Below are the code and all the weights of a small trained network. Each question names an input and a target symbol and asks about switching units off, where a switched-off unit gives its printed mean instead of its output.

import numpy as np


def w(rows, s, z=0):
    codes = np.array(rows[::2]) - 128.0
    scale = np.full(codes.shape[1], s)
    scale[-1] = z or s
    return codes * scale


def f(y):
    return np.maximum(y, 0)


def softmax(a):
    e = np.exp(a - a.max(-1, keepdims=True))
    return e / e.sum(-1, keepdims=True)


def log_softmax(a):
    a = a - a.max(-1, keepdims=True)
    return a - np.log(np.exp(a).sum(-1, keepdims=True))


def net(x, mask):
    ids = ['γδζλμξπστφψ'.index(c) for c in x.split()]
    T = len(ids)
    res = E[ids] + P[:T]
    u = 0
    for l in range(3):
        r = res
        for j in range(2):
            rows = slice(2 * j, 2 * j + 2)
            q, k, v = (r @ M[l][rows].T for M in (Q, K, V))
            z = softmax(np.where(np.tri(T) > 0, q @ k.T / 2**0.5, -1e9)) @ v
            o = O[l][rows]
            res = res + np.where(mask[u + j], z, o[:, -1]) @ o[:, :-1]
        u += 2
        y = f(res @ A[l][:, :-1].T + A[l][:, -1])
        res = res + np.where(mask[u : u + 8], y, B[l][:, -1]) @ B[l][:, :-1]
        u += 8
    return log_softmax(res[-1] @ U[:, :-1].T + U[:, -1])


Q, K, V, O, A, B = {}, {}, {}, {}, {}, {}
E = w([
[185,158,208],'γ',
[168,77,113],'δ',
[83,130,150],'ζ',
[245,205,86],'λ',
[202,169,28],'μ',
[100,189,180],'ξ',
[80,197,82],'π',
[172,67,103],'σ',
[176,57,101],'τ',
[125,71,167],'φ',
[15,44,69],'ψ',
],0.012)
P = w([
[2,110,172],'0',
[35,180,195],'1',
[65,166,176],'2',
[88,168,158],'3',
[130,163,155],'4',
[148,164,133],'5',
[140,169,141],'6',
[160,163,125],'7',
[189,148,98],'8',
],0.0044)
Q[0] = w([
[133,254,157],'L0H0',
[62,15,195],'L0H0',
[84,33,132],'L0H1',
[215,140,249],'L0H1',
],0.006)
K[0] = w([
[214,172,131],'L0H0',
[58,2,200],'L0H0',
[132,135,18],'L0H1',
[221,175,161],'L0H1',
],0.0085)
V[0] = w([
[85,1,231],'L0H0',
[200,47,123],'L0H0',
[84,61,109],'L0H1',
[155,119,29],'L0H1',
],0.0059)
O[0] = w([
[100,58,170,252],'L0H0',
[156,129,76,114],'L0H0',
[214,2,127,208],'L0H1',
[116,118,101,90],'L0H1',
],0.0077,0.0028)
A[0] = w([
[169,235,215,140],'L0N0',
[244,162,125,104],'L0N1',
[176,198,33,78],'L0N2',
[29,112,26,208],'L0N3',
[163,86,209,6],'L0N4',
[190,216,3,77],'L0N5',
[151,123,93,48],'L0N6',
[147,240,209,134],'L0N7',
],0.0049,0.0019)
B[0] = w([
[240,74,249,195],'L0N0',
[215,153,132,192],'L0N1',
[123,176,23,200],'L0N2',
[21,187,35,251],'L0N3',
[175,70,191,184],'L0N4',
[122,186,25,224],'L0N5',
[77,199,55,138],'L0N6',
[211,36,254,191],'L0N7',
],0.0043,0.0022)
Q[1] = w([
[175,108,81],'L1H0',
[63,145,100],'L1H0',
[106,178,135],'L1H1',
[193,246,75],'L1H1',
],0.011)
K[1] = w([
[224,221,120],'L1H0',
[71,108,253],'L1H0',
[171,95,205],'L1H1',
[196,189,175],'L1H1',
],0.0074)
V[1] = w([
[172,128,110],'L1H0',
[116,97,194],'L1H0',
[112,104,251],'L1H1',
[104,172,193],'L1H1',
],0.011)
O[1] = w([
[169,170,188,129],'L1H0',
[148,92,82,160],'L1H0',
[150,19,33,202],'L1H1',
[141,155,2,4],'L1H1',
],0.0079,0.0026)
A[1] = w([
[102,95,43,253],'L1N0',
[181,235,69,126],'L1N1',
[169,62,231,204],'L1N2',
[104,179,214,103],'L1N3',
[56,91,2,201],'L1N4',
[196,54,85,76],'L1N5',
[58,72,36,230],'L1N6',
[223,82,197,111],'L1N7',
],0.006,0.0053)
B[1] = w([
[113,148,30,236],'L1N0',
[144,216,178,171],'L1N1',
[253,131,37,238],'L1N2',
[156,105,92,174],'L1N3',
[84,158,65,236],'L1N4',
[192,81,75,181],'L1N5',
[107,149,54,255],'L1N6',
[236,36,187,180],'L1N7',
],0.0055,0.009)
Q[2] = w([
[77,112,226],'L2H0',
[85,178,64],'L2H0',
[92,194,2],'L2H1',
[177,172,201],'L2H1',
],0.0053)
K[2] = w([
[15,213,45],'L2H0',
[68,55,192],'L2H0',
[3,121,153],'L2H1',
[238,165,183],'L2H1',
],0.0053)
V[2] = w([
[189,51,96],'L2H0',
[103,80,2],'L2H0',
[203,66,82],'L2H1',
[197,78,168],'L2H1',
],0.0079)
O[2] = w([
[157,214,152,231],'L2H0',
[49,89,105,252],'L2H0',
[214,91,64,202],'L2H1',
[254,178,135,116],'L2H1',
],0.0065,0.015)
A[2] = w([
[238,169,137,92],'L2N0',
[157,21,87,118],'L2N1',
[132,136,195,234],'L2N2',
[2,159,159,4],'L2N3',
[179,108,153,160],'L2N4',
[104,112,46,63],'L2N5',
[65,52,55,208],'L2N6',
[116,212,231,102],'L2N7',
],0.0083,0.0029)
B[2] = w([
[34,154,93,196],'L2N0',
[182,130,176,225],'L2N1',
[188,102,139,150],'L2N2',
[70,2,129,173],'L2N3',
[113,89,79,163],'L2N4',
[163,154,149,214],'L2N5',
[139,223,176,250],'L2N6',
[133,55,157,168],'L2N7',
],0.007,0.022)
U = w([
[102,175,90,69],'γ',
[103,112,128,34],'δ',
[77,153,132,254],'ζ',
[112,210,215,131],'λ',
[107,75,225,166],'μ',
[96,195,133,81],'ξ',
[16,76,87,217],'π',
[107,83,118,61],'σ',
[90,56,81,73],'τ',
[198,139,155,114],'φ',
[107,2,112,130],'ψ',
],0.0073,0.0042)

Each question gives the input, a string of symbols that net reads in full, and the target symbol t.
The units are the heads (2 rows each of Q, K, V and O) and the neurons (one row each of A and B). Each row of codes is followed by its name. A weight is (code - 128) times the scale printed after its matrix; where a second scale follows, it is the last column's (O, A, B and U).
mask holds one flag per unit, layer by layer, with each layer's heads first. A switched-off unit (its flag False) gives its mean, the last column of its rows in O or B, instead of its output. The means were averaged over made-up inputs and are rounded, as every weight is.
A unit's drop is (log p(t) with every unit on - log p(t) with that unit switched off) / (log p(t) with every unit on - log p(t) with every unit switched off).
most important unit: the unit with the biggest drop
k most important neurons: the k neurons with the biggest drops, biggest first
top k neurons in layer l: the k neurons of layer l with the biggest drops, biggest first
which heads matter: for each layer, one digit per head in row order, 1 if its drop is at least 0.15 and else 0, layers parted by /
input μ μ φ μ τ, target μ: 2 most important neurons -> [L2N7, L2N6]
input τ γ φ γ μ, target γ: which heads matter -> 00 / 01 / 00
input φ μ σ μ μ, target μ: 2 most important neurons -> [L2N7, L2N3]
input τ φ φ ξ ψ σ ζ π μ, target ξ: 2 most important neurons -> [L0N0, L0N7]
input δ φ φ π, target π: which heads matter -> 00 / 00 / 01
input ψ π φ δ φ φ σ μ, target μ: which heads matter -> 10 / 11 / 01
input φ ζ φ μ π, target π: 2 most important neurons -> [L1N2, L2N3]
input μ φ π φ ξ μ ψ π λ, target λ: which heads matter -> 10 / 01 / 00
input ξ μ μ δ φ φ ψ, target π: which heads matter -> 00 / 01 / 01
input μ φ σ, target μ: which heads matter -> 11 / 11 / 01
input μ μ σ, target μ: most important neuron -> [L2N7]
input μ φ τ, target μ: which heads matter -> 11 / 11 / 01
input σ φ μ γ, target φ: top 2 neurons in layer 2 -> [L2N3, L2N2]
input μ ψ μ μ μ φ, target μ: most important unit -> L2H1
input δ ψ ζ σ ψ μ λ μ φ, target μ: top 2 neurons in layer 2 -> [L2N6, L2N7]
input φ φ ψ, target π: 2 most important neurons -> [L0N3, L2N3]
input φ δ π φ μ λ φ μ, target λ: top 4 neurons in layer 0 -> [L0N0, L0N7, L0N1, L0N3]
input ψ δ μ φ, target ψ: top 3 neurons in layer 0 -> [L0N3, L0N5, L0N2]
input ψ ψ ψ φ, target ψ: top 3 neurons in layer 2 -> [L2N6, L2N5, L2N4]
input μ φ μ μ σ φ γ π, target γ: 2 most important neurons -> [L0N0, L0N7]
